Each row comes from the steps of one walk. Every step used is in the known rows, and no mark comes twice. Write the walk behind each row, first mark first.
Known rows
budume/keru/fepi/zupu/zoka/nonoz/firifav: [-202  -25  236  -85   72  163  -31  -52   64    3 -153  -23  -16   16
  -25  -86  -77  -76  174   90    3  -17  265  271  -25   43  180   39
  161  -24  -67  -11  -43  -21  107  -47   63   -4   73  134  -83   34
 -146  -91    6   32   -4   40  -11  -37 -100 -177   62   36   -5  -23
 -298  -20 -185]
tararop/keru/fepi/zupu/lome/zoka/nonoz/bover: [ -30  -80  216  -63  -53  553   70  -64   -9  -88 -129  -38    2   99
   -5    2 -115  -17  231   67   27   -7  276  -13  -95   59   21   34
   91  -56   56  -43 -138   26  216 -185   91  -39 -169  -29 -173  -79
  -35  -34   68   48  -33   15  -75  -11   78 -124  264  115  -50  143
 -106   77 -227]
keru/buna/firifav/lome: [  88  -34  -40   30  121  197  142   45  -34  -80  -16    5    1 -201
   76 -186  -32    5   -1  127   33   42  103   59 -147  -61   29  -91
  -44  -77  -53 -112 -122  -39  108  196  -50   38  -48 -118  -41  -79
   58  -67   70  -98  -63  -44 -229    6 -116   95  -30  -10  -64  -93
  -85  -15   46]
bigele/tararop/keru/fepi/firifav: [  33   85  -50    4   50  190   58 -259   40   13  -97    9   99   93
  -42   -2 -161   58   -7  -63    0    7  162  -58  -98   37  -24 -170
 -135    5  -51  -22 -141   47  171    0  132   44  -23   27  -96 -132
  -54 -113   12 -269   60  -86 -211  -55  143 -171   85 -230  -28  -92
   86  104 -110]
firifav/nonoz/zoka/zupu/lome/fepi/bigele/tararop/keru: [  43   40   60  185   -1  199 -169   25  -85 -150 -108  -39   79  -11
 -139  -60  -15   63  101  -39   12  -29  143   11  115   44   80   14
  134 -199  -29   98 -101   -2  261 -246   62  145 -174 -141  -22  -87
   -4 -204   10 -231   50 -106  -71    6  -66    9  114  184  -32   81
  114   -2  -62]
budume/keru/buna/firifav/nonoz: [ -38   56  161   92   90   78   71   -9  -91  -70  -20    0  -30 -195
    7 -181  -54   73  113   81  -82  -25   45  180  -54  -79   58  -60
   29   17  -81  -74  -44   34  129  133   36  -92    7 -107  -66 -109
  -37  -29  142 -163  -39 -131 -106  -28 -163 -109  -42  -79  -67  -61
  -34  -52    4]
vufet/nonoz/firifav/fepi/lome/zoka: [-207  -21  -62   20   63   67 -193  118  107   -8  -59  185  -37   12
  -62    2   98   71   55  293  -58  -74  224  257  -27  -67    8   42
  100  -38 -104  -15 -115 -128  106    3  -28 -132 -224    8    3    3
  -66  -60   -1   25  -82   60 -124  -44  120   17   16   74  -59 -186
  274   82    3]
bover/tararop/keru/buna/budume/nonoz/zoka/lome/fepi: [ -30   48  245  -57  -11  146  106  -23 -214 -143  -67   10   93   20
    5 -192   -9   23   15  165 -134   49  374  113   40   56 -138  -24
  140  113   11  -17 -346  -96  307  -33  201   84   59  -65   34 -117
    8 -125  118 -202  -90 -356 -173  -91  155 -100   76  225 -150  -71
 -188  -45 -124]
buna/fepi/firifav/lome/zupu/nonoz/zoka: [ -78  -62   26   66   94   77 -184  192  -47  -13  -32 -106  -70 -103
   81   15  132  -60  -63  156  173  -47  280   85  -32 -125  -53  -72
  -41  -58 -107 -148  -43 -234   48   65   38  140  -89  -81 -122   55
  -34 -120 -160  -69 -147   36  -92   19 -139  144  103   42  -82 -159
 -138 -168   80]
bigele/tararop/keru/fepi/zupu/vufet/nonoz/bover: [-111  -38  -49  -66  -11  255  -48 -157   56   81 -174   51   92   56
  -97  -13 -157   -1  126  113   36   44  301  148  -60   29   60 -159
   53  -22 -128   24  -12   -5  284 -141   99   27 -293   94 -132 -124
   35  -21  -28  -93  107    6 -102    6  228 -194  178  -87    2  -10
    5   62 -130]
bigele/keru/fepi/lome/zupu: [ -79    9   73   93  -95  263 -163 -165   28  -90 -160   21   31    6
  -80 -140 -190   -6 -125  112   -1   42  123   66  -61  -11   31  -75
  -29   10   20  -60 -150  -95   86  113  151   99  -76  -15 -158  -49
  -33    5   46  142 -170  -10 -155    7   10 -258  126   79   41  -16
  170   94  -27]
vufet/firifav/fepi/zupu/zoka/bover/keru/buna/budume/nonoz: [-136  -47   89  140   62  115 -128   79  -31   66 -143   83 -115  -78
   54  122   95   15  349  232   17   66  258  307  -61 -264 -233  -66
   77    5  -20   20 -162  -73  126  111  153   91  -38  -77   82  -82
  -84  -44   21    7  125 -166 -122   13  182  -10  178   99   27  -61
   59  -47 -113]
zupu/vufet/budume/tararop/keru/buna/fepi/lome/zoka/nonoz: [-186  -54  184 -116    6  304  -86 -227 -149 -118  -62  -10   91   85
  263   24 -176 -163  211  247   64  -72  149  260  -70   37 -226 -185
  144   88  -47   -4 -174  -51  395   53   63   62 -209    0  -63 -137
  -75 -171  164   -4 -187   46 -159 -177  176  -46  244   55  -50   86
 -380 -166   41]
budume/keru/buna/fepi/lome/zoka: [-111   47  201   17  -33  135   -3  -87  -90  -62  -31   82  -17  -21
  102 -102 -198   15  -17  340  -16  -83  166  197 -113  110  -90 -123
    1  115  -93 -119 -109  -22  221   66   67    4  -59 -162  -58 -165
 -145  -53  129   36 -199  -34 -134 -107 -118 -147  106    9  -26 -119
  -89  -66  -20]
tararop/keru/fepi/zupu/vufet: [ -19   23   70 -142  -78  311   95 -163   64   27 -185    9   50  103
   -7  -20 -195  -56  109   -3   62   22  215   89 -107  -44    4  -80
    1  -64   18   71  -58    7  178  -87  131   32 -148   13  -76  -33
  -54 -102   27 -150   53   55 -122   11  115 -174  151  -11   21   32
 -213   98 -113]
fepi/bigele/tararop/keru/buna/firifav/nonoz: [ 130  104 -105   60   64  162  -21 -155  -51   -1  -89   22   17  -91
   16 -110 -177  107  -18  -46   20  -11    7  -49 -194    5    3 -112
  -48 -117  -74    9 -108   86  267  -25   34  183  -84 -134  -11 -238
   62 -178  161 -302   -9  -73 -167   67  101 -108  115 -209  -53  -34
  219   35  -74]
bover/tararop/keru/buna/firifav/nonoz: [  82   97    9   33   30  251  108    9 -151  -44 -115   43   58 -149
  122 -115  -87  108   86 -134  -85   -4   89  -10   -7  -35  -32   37
  -74  -57  -52   20 -255   11  187  100   51 -101  -19  -76  -52  -96
   91 -113  202 -278  -12 -221 -145    1   17  -92  -69  -34  -96  -70
   68   52  -87]
firifav/fepi/bigele/budume/tararop/keru: [-100  152   -7    0    0  -51  -15 -181  150   49  -61  -34  -42  157
   82  -66 -237  106   62 -106  -35   25  -74   53  -36    1 -268  -11
   82 -108 -123  -25 -173   67  113  -90  163  248   56  -77  121 -149
  -82 -256   79 -248   87   16  -81  -31  111  -37  146   -1   -5   77
  222   -5  -55]
firifav/fepi/bigele/keru/buna/budume/nonoz: [ -33  100   96  113   51   79  -31 -101  -11   88 -220   62  -93  -42
  -87 -143 -112   61    1   47   47   81   13   69 -204 -152 -115  -76
   51    7  -37  -81 -205   42  116    7   98  311   23 -126  102 -161
   -7 -107   81 -181   46  -54 -195   49   73  -57  102   50  -61   15
  282  -88  -62]
vufet/nonoz/firifav/fepi/lome: [-181  -32 -138   10   83  -13 -158  129  133   44  -84  175   -3  -36
  -55   19  120   25   23  162  -33  -53  171  246   -2  -74   53   24
   83  -44  -89   15  -61 -118   59   -9   -9 -167 -173   15    6   61
  -44  -99   -2 -101  -19   68 -116  -18   65   34  -29   13  -84 -170
  214   40   55]
lome/zoka/nonoz/bover/keru/buna/firifav: [  23  -73   63   11   91  308  -19   19 -171 -156   17  -45 -121 -141
   91 -116   25   44  108  158  -96   70  179    0  -31   14  -35   48
   58  -62  -18  -98 -212 -121  153   50  -40  161  -30  -41 -114 -124
    7   83   94  208 -186  -40   23  -23  110    0  180   46  -68   15
    6   18 -106]
lome/zupu/vufet/firifav/nonoz/zoka: [-113  -88  -35  108  -26  -15 -250  127  -34 -142  -79  -31  -68  -27
 -118   27  183    7  143  159   -9  -33  220  281  140 -254   65   34
  119  -34   -1   58   90 -272   81  106   25   69 -231   17  -33   53
   65   -9  -28   42  -88  -26   39   38   17  -46   16  150   73  -43
  -57  -26   88]
lome/fepi/zupu/nonoz/zoka/bover/tararop/keru/buna/firifav: [ -60  100  173  -45   44  348  -46   72 -177  -91 -118  -74   44 -122
   16  -85  -82  -45   26  222  -17   80  408  155  -19  -44 -197 -175
   98 -161  -50   -6 -272 -123  242  -76  166  157   86   11 -138 -101
    6  -10   27   78  -79 -188  -31    7  101   23  197  117  -32 -128
 -311    7 -222]
zupu/nonoz/zoka/lome/fepi/bigele: [ -17    9  211   32   12  -69 -130  101 -123  -99   32 -134  -55   23
  -37  -98   77  -78  -51  227   34   12  284   91   60  133  -42  -70
  259 -151  -26   40  -94 -118  167 -148   47  219  -75   34  -33  -21
   72  -46  -72  151 -139   26   33  -27   11   66  128  200  -82   20
 -234  -48 -118]
vufet/nonoz/firifav/lome: [-164 -155  -69  -19  123  -26  -96  212   97   -1  -52  136   62 -139
  -22  -11  187    0   77  134   -1  -53  170  112   34  -60  120   83
  144  -84  -76  -50  -42  -93   61   44  -62 -203 -169   66    3  107
   37  -47 -106 -115  -16    8 -126  -37   27   -2  -82   20  -79 -163
  106  -31   68]
tararop/keru/buna/budume/nonoz: [ -28   27  186  -52  -17  169  138  -70 -106  -36  -70   75   44   33
  -43  -67    2   12  113  -30  -18   44   79   17 -154 -119  -91  -56
    5  135   99  -94 -159   83  229   54  148   29    4  -97  -18 -117
 -111 -130  119 -300  -28 -181 -213   -4  183 -109   84  -21  -65  -35
  -77  -38  -11]
firifav/lome/zupu/zoka/bover: [-122  -67   81   47   34   90 -179  133  -10 -136  -67 -141   26  -45
   59  -95   12 -108  170  149  155   14  107   96    4 -100   14   51
  133  -17   -4  -38  -49 -103    2  149   -5  166 -104   -3  -17   34
    6  -95 -112  199 -110  -29  -62   -7 -198   80   96  263  148  -34
  -47   -7   -1]
lome/zoka/zupu/nonoz/firifav/fepi/bigele/budume/tararop/keru: [-193   26  204   90   24  138 -213  -87   38 -136  -35  -49  -40  209
   53  -49  -61   63  223  -72  -14   92   45   76   14   -2 -272   76
  122 -184 -178  -22 -315  -23  244  -78   91  242    2   76   26 -101
 -144 -187    9   49  -71   82  -67  -80  119  106  160   84   31   85
  103   55 -143]
lome/fepi/bigele/tararop/keru/buna: [  50  148   -1  -37  -39  153  -33 -195  -74  -19  -67  108   76   74
  -88 -137 -248   46  -91  128   28   23  121  -20 -161   99 -122 -153
   91  -95    1    9 -211   28  260 -107  178  314   17  -50    1 -223
   62 -149   58 -111  -44 -108 -160   -7  177 -151  168    0   53 -116
  101   56 -165]
nonoz/zoka/bover/tararop/keru: [   1   48   -6  -45   77   31   85   51  -79 -137 -186 -177   89  -62
   48   12  -14    2   18  -39 -101   14  233  -10  220   72  -88    9
   43  -10   -4   10 -145  -95   95  -63   44   68   53    8   30    4
  -93  -11   -4  -98  -19 -137   55  -84  -24  -11   47   49  -44  -40
 -129    5  -73]
fepi/bigele/budume/keru: [-152   83   97  -16    7 -226  -99 -158   69   31   16  -75  -68  -18
    4 -121 -202   42   -9   16  -47  -13  -92  -22  -40  104 -135  -60
  140  -36 -127  -74  -31  110   65  -53   98  136   70   -6   85 -138
  -16 -103   77  -12   27   14   19  -15   90 -245  182  -84   18   88
  118  -50  -60]
zoka/bover/tararop/keru/fepi: [  26    0   86  -58   -6  250  121  -97 -105 -117 -144  -83  124  -19
  119  -27 -173  -30  108 -113  -46   39  154  -69   11  104 -181  -33
  -23   22   36  -16 -288    0  137   22  116  -57   70   98  -30  -24
   32  -10  112  -80    5 -131  -52 -118    5  -39   66  -30    0   12
 -110   80 -174]
budume/tararop/keru/buna/fepi: [ -30   32   96  -53  -40  196  134  -97  -42  -39  -73   26  106  140
  211   -4 -178   23   64   -4   10    5  100  125  -37   71 -198  -27
  -67   51  -19  -78 -151   13  291   24  164   69   54  -87  -60 -127
 -137 -148   96 -249  -65  -72 -123 -111  -12  -22   16  -56  -65  -72
 -178  -88   64]
nonoz/firifav/lome/zoka/zupu/vufet/budume/bover/tararop: [-217 -208   78  -25  132  120 -123   15  -43  -55  -18  -16   99  -42
   68 -158   52  -20  276  145   56   -6  184  111  105   74  -20   49
  252  -39 -213    3 -172 -268  108   89  -62  -57 -171  167  149   72
   40   11  -87  162  -62   74 -166 -130  -48   14   44  201   -1   20
   26  -61   14]
lome/zoka/bover/keru: [ -55  -19  131   43  -10   95 -102    7 -100 -142   -8  -66  -22  -30
  111   32  -42   19  144  181  -72   39  101  -61   65   -3 -194   22
   51  -19    5   -4 -187  -44   87   31    4   98    1    3   27  -79
  -62  115  -33  245 -117  -56   89  -98  102  -68  190   53   67  -10
  108   80  -90]
fepi/bigele/budume/tararop/keru/buna/firifav: [ -54  100   18  -63   28   55   15 -211   54  -39    4  -92   -5   54
  142 -171 -275   82    2  -22  -36   60  -20   24 -147  101 -266  -94
    2  -86  -98 -115 -177   95  287   45  154  225   77  -51    1 -255
  -38 -195  209 -134  -18  -23 -119  -23  210 -133  186 -156  -62   30
   40   -3   30]
firifav/lome/zupu/vufet/nonoz/bover/tararop: [-224 -150  -48  -33   22   74 -232  157  -11   -5  -58   -8   31 -110
   28 -124   43  -61  143  192   84   10  227  128  137  -40   44   46
  223  -27 -151   -9  -43 -237   76   71  -64    1 -307   85  -38   78
  224   -8 -102  159  -47  -45  -31   -1  -71  -16   41  256   19  -74
  105  -55   33]
vufet/budume/nonoz/firifav/lome/fepi/zupu/zoka/bover/tararop: [-296  -88  239  -91  116  202 -224  135  -98   44  -98    0  115  -71
   65 -106   97  -68  252  191   96  -47  228  263   31  -37 -119   17
  343  -37 -115   43 -174 -165   83   32   78   14   -1  170   85   28
   37   25 -113  161   24 -139 -128  -64   70  -33  147  288  -46  -78
  -98 -123 -146]
keru/fepi/lome/zoka/zupu/vufet/nonoz: [-128 -126   84   38  -52  358 -192 -133  -20 -116   -6   96   18   41
    9 -107 -115  -86  104  280   31  -11  268  214  -93  149  -17 -124
   44  -13  -38  -10 -168  -73  291   16  -25  -93 -400   64 -146  -45
  -28  -66  101  214  -59  131 -184 -116   41   15  150  114    6   -4
  -58  136   -3]
zupu/vufet/firifav/fepi/bigele/tararop: [ -26   50 -207   47   36  -95 -163 -136   55   77 -114   45  -63   48
  -53  118  -58   -1  106  127   75  -25   76  173  -38 -106 -110 -196
   89 -130 -138  152   29  -78   91   28  -22  198 -183   56  134  -61
  189  -62   41  -86  107   24  -57  -13  128   16   42  -79   72   45
   94  -31  -46]
bigele/keru/fepi/lome/zupu/zoka/nonoz: [-133   30  138   99  -50  309 -248 -139  -39 -120 -200  -42   10    2
  -20 -128 -152 -104  -17   96   50   17  149  117  -65   11  108  -33
   55  -19   51  -28 -173  -52  114  125   96  170  -89   49 -214  -30
  -34  -96   84  209 -179  -13 -114  -13  -11 -219  145  171   73   65
   -7   53  -74]
nonoz/firifav/lome/zupu/vufet/budume: [-172 -171   -8  -96   79    5 -149  110   42 -113  -82  -36   58  -36
  -63  -89  139  -89  170  119  110   19  131  183   45 -240   87   58
  205  -13  -96    8  -13 -252   19  165    4   57 -139  125   77  128
   79  -38 -150   51 -155  104 -118   19   26  -21   36  165   41  -57
  -95  -67   63]
budume/bover/keru/buna/fepi/zupu: [-111  -35   43   69  -47  106   17  -15  -50  171   -2  101  -19  -74
  213  -88 -131   34   61  201   29   31  181   52  -82  118 -100  -56
    5   30  -81  -80  -81 -127  158  -35  138   63    3 -103   22 -117
 -105  -15  -26   27  -33   46  -37  -18  -16 -228  227  -35  -12  -76
   95  -70   58]
zoka/lome/fepi/bigele/tararop/keru/buna: [  99   50   75    7  -14  101   14 -221  -88 -151  -31    9  103   79
   39 -169 -205  -31  -67  248    0   47  211    4 -156  149 -127 -123
  125  -17    1   75 -251    3  296 -136  186  239  -16  -89   41 -240
  102 -169   79  -65 -127 -124 -188  -79  146 -118  229   48  -15    0
  -38   62 -171]
vufet/firifav/lome/zoka/bover: [ -35 -195   17   92   82  126  -86   53   -1 -151   23   26  -13 -117
   78  125   88   24  170  278  -17  -84  151   44   -1  -71 -186  -53
  113  -92    8  -60 -100 -124   21  140  -19 -103 -131  -53   47   -9
   34   82  -16  118  -58 -116 -142 -118   12   78   75   46   46  -30
   68  -20  -67]

Write each row's walk
[  39   63   41   57   -6  174   26 -132  -60  -39 -189  -15  105   73
  163  -10 -190  -58   60  195   95   43  262  139 -174   32  -18 -102
  -96   69 -121   68 -121   79  322  -56  139  178  -93 -109  -33 -241
  -37 -207   33 -123  -58  -79 -167  -16  105 -118  192  -16   27   17
 -199    1 -140]
bigele/tararop/keru/buna/fepi/zupu/zoka/lome
[-101  -92  244 -149   -5  251    1 -147   54   -1  -75 -158   59  163
   42   33 -231  -43  262  106   76   91  233  206 -108  -16 -175  -82
    2  100   13 -104 -113   75  276  -21  239   52   45    1  -58  -95
 -230 -139   77  -32   78  -65  -98  -12  177   12  176   53    3   18
 -254  -55  -76]
buna/budume/tararop/keru/fepi/zupu/zoka/bover
[ -49 -110   45 -161   31  374   19 -119  -39   24 -203  -55   25  -30
   89  -39 -132  -99  134  -76   11   55  255   24   32  104   52   14
  108  -72  -26   50 -155 -121  153 -188    3   22  -57  102 -126   10
   81  -51   93  -10   41   13   38  -11   38  -57  155   52  -71  118
 -265  -25 -215]
zoka/nonoz/bover/tararop/keru/fepi/zupu/vufet
[-100 -176  -13  -19   91  240 -219  133  -26   60  -41   76  -32 -144
   60   53   65  -11  166  233   47  -73  315  166   93   42  -43   33
  274 -223  -67   44 -114 -235    7  -32   48  -25  -89    0  -48   57
  153  -18  -23  174   63 -185  -87   -5   20   43   75  290   -2  -41
  -38 -108 -218]
vufet/firifav/lome/fepi/zupu/zoka/nonoz/bover/tararop
[-207  128  145   60   28  -40   -1   26  -24   96 -152   47  -19   57
   35 -187  -84   84  161 -122    7   83  119    6  -41   74 -129    5
  162 -144 -180  -77 -336  -68  205   32   87  106   57  154   42  -96
   51 -172   64 -113  -30   64 -108  -29   67 -139   29   -8  -21  -48
  115   26 -141]
zupu/nonoz/firifav/fepi/bigele/budume/bover/tararop/keru/buna
[-153 -118  151   43  -15  -28  -29  -44 -117 -183   41 -205    2   34
   27 -232   53  -79  182  308  -45   53  405  270  158   46   -9  -43
  283  139  -62   -2  -68 -310  192   76  208  173 -243  108   65    5
  -17   11 -124  185 -182   74  -47 -109   68 -229  276  256  -18   93
 -154  -11   56]
nonoz/zoka/lome/zupu/vufet/budume/bover/keru/fepi
[-253  -85  183  -82   97  199 -170   64  -84    8 -110  -41  107 -153
   61 -124    2 -114  121  327   54  -30  322  240  119  -30 -125 -142
  362  -98 -116   53 -133 -234  117  -89   10  113  -89   40   83   11
   57    9 -140   81   47 -147  -81  -84  -36   14  204  331  -53  -47
 -238 -176  -90]
firifav/lome/fepi/zupu/vufet/budume/nonoz/zoka/bover/tararop
[-109  -44  168   22   67  299  -91  -14  -87 -110 -123 -131   96  -70
  159  -36  -75  -98  173  -31   81   39  263  -90   10  -23 -201  -87
   28  -47  -22  -63 -350 -122  122  108   92  -29   -6  117 -135   24
   67  -94  -29    8  -73 -128 -141 -101  -89  -11  139    7   -2 -108
  -66   56 -166]
zoka/bover/tararop/keru/fepi/firifav/lome/zupu/nonoz
[  53  -31   38   97   39  219   31  113 -148 -122 -262   -8   76 -189
  163  -62  -85   45   -6   28  -51  -42  259   95   79   74   -5   17
  -75  -26   -2  -53 -229 -139  268  -49   11  -69  -83 -230  -81  -99
 -125 -158  153 -277  -99  -81  -89  -56 -170   21   26   57 -130 -124
 -121  -55   -3]
firifav/nonoz/zoka/bover/tararop/keru/buna/fepi/lome
[-149 -214   69  -17   93  290  -78  151   -9  -78 -261   94   46 -152
  165  -47  -63 -108  146  476  142   41  408  269 -214  -94  -52  -52
    8  -21 -115 -120 -178 -151  321   18  -68   -1 -197  -28  -45 -114
    6  -41  -27   80 -117  136 -131  -70    7   80  150   30   -6 -180
 -287  -76   12]
keru/buna/fepi/zupu/vufet/nonoz/firifav/lome/zoka/bover
[  68  116  -35    7  104  250  161  -45 -126 -136 -176  -99   63 -129
  155  -67 -140    4  116  -50  -50   78  125   33  -62  -87 -250  -84
  -71   -5  -47   -7 -327  -18  119  107   93   54   98  -29   30 -100
   48  -63  171 -170  -12 -183 -112  -76  -21  108   58  -52  -21  -17
  -42   55 -125]
zoka/bover/tararop/keru/buna/firifav/fepi
[-108  -40  -37   39   16   94 -193  -65   16  -89 -103    5  -59   32
   25  135  -29  -49  185  336   35  -53  174  247  -22 -119 -210 -181
   90  -72  -34  100  -58 -174   86   99  -49    1 -234  -14   47  -42
   40   24  101  157  -44   20  -76 -115   63   98  113   56   84   29
  -44   32   -2]
zupu/vufet/firifav/fepi/lome/zoka/bover
[   0 -203   81   85  134  290 -180  122  -92   -5    3  -88  -73  -99
  131   13   83  -25   80   95  212    0  200  -18  -94   24 -141  -26
  -68 -107 -152 -146 -130 -185   70  -22  -18   37 -168 -101 -148   -7
  -26  -15 -100   91  -66  101 -151  -40 -138  294  142   40  -98  -27
  -42 -130   -8]
buna/fepi/firifav/lome/zoka/zupu/nonoz/bover
[-127 -128  355  -94  -67  384    1 -148   39 -111  -18 -134   68  199
   32   78 -245  -17  314  249   31   65  256  105 -114  -14 -247 -116
   21  116   16 -141 -170  105  350  -63  187  -63   -7  -37  -57 -146
 -145  -59  115   48   10  -96  -88  -57  193  -15  251   69  -35   84
 -165  -39  -85]
buna/budume/tararop/keru/fepi/zupu/lome/zoka/bover
[-307  113  113   42  -55  -51 -243   14  -10   23  -27  -35  -49  123
  -13 -155  -32   56  135  -87   16   53   83   30  -16  -58 -183   55
  214  -75 -166  -58 -238 -173  104   35  186  213   53  186   47  -27
   70 -160    0   34 -145   14   -4   37  110 -166  174   76   78   -4
  249   31 -116]
lome/zupu/nonoz/firifav/fepi/bigele/budume/bover/tararop/keru
[ -43   37  220   18   14  160   66   87 -172 -122 -158 -150   52  -23
   22  -16    3  -52  117  -90  -33   47  308   18  154   93  -79  -73
   87  -89  -10  -46 -241  -60  203    5   56   43  -21  165 -128   33
  -17    0  -14  -23  -48  -62   20  -86  -42   18   13   66  -46  -24
 -300   26 -192]
zupu/nonoz/zoka/bover/tararop/keru/fepi
[-155   95  291    7  -60  -49 -228  -25 -101  -51   41 -100  -30  146
   47 -249  -54  -40   61  212   71   -7  112  153 -123  156 -136   16
  266  -48  -39   52 -138   35  178  -24  123  256  -46   50   28 -174
   98 -134   80  188  -49 -102  -57  -73  139 -101  206  269    9  132
 -107   -3  -69]
zupu/zoka/lome/fepi/bigele/budume/nonoz
[ -69    0  223  183  -15  410  -80  -25 -109 -107 -287   29   14 -102
  131   25 -158  -79   61  270   69   31  178   19 -172  -70  -36  -53
  -52  -13  -26  -80 -216   80  242  -31   18   92  -20 -103 -141 -185
   47  -13   88  129 -136  -36  -64  -31   34 -159  210   74   -9  124
 -111 -102  -97]
bigele/keru/buna/fepi/zupu/lome/zoka/nonoz
[   3  154  -17   48   78   37   63 -120   -9   41 -169   40  -44   58
 -138 -118  -79  103  -11   39   -9   48  162  120 -122  -84  -61 -131
   60   24  -82  -61 -159   10  251  -97   96  404  -32 -150  136 -200
 -116 -243   42 -410   57  -97 -197   46  109   -3  128    8  -82  -71
  168  -64 -100]
firifav/fepi/bigele/tararop/keru/buna/budume/nonoz/zoka
[ -14   84   -4  -59  121  179  108 -182  -23   -9    4  -67   17   35
  134  -78 -150   51  191    2   13  -16   23  217  -98  -72 -312 -131
  120   11 -107  -36 -162   27  212   82  241  171  -67  -50   97 -143
  -62 -159   93 -213   20   -8 -260  -47  176   -2  177  -30 -105   25
   97  -73  -28]
vufet/budume/tararop/keru/buna/firifav/fepi/bigele
[-118 -141   -4  122   13   12 -258  125  -63 -218 -118 -117  -37  -73
  -74   46  162  -51  192  187    3    2  229  267  128 -256  -15   -2
  118  -14   38   36   51 -279   93  102   21   66 -180   34  -33   35
   48   31  -16  103 -103  -32   78  -11  -14   30   85  113   99  -16
 -141  -30   83]
lome/zupu/vufet/firifav/nonoz/zoka/bover
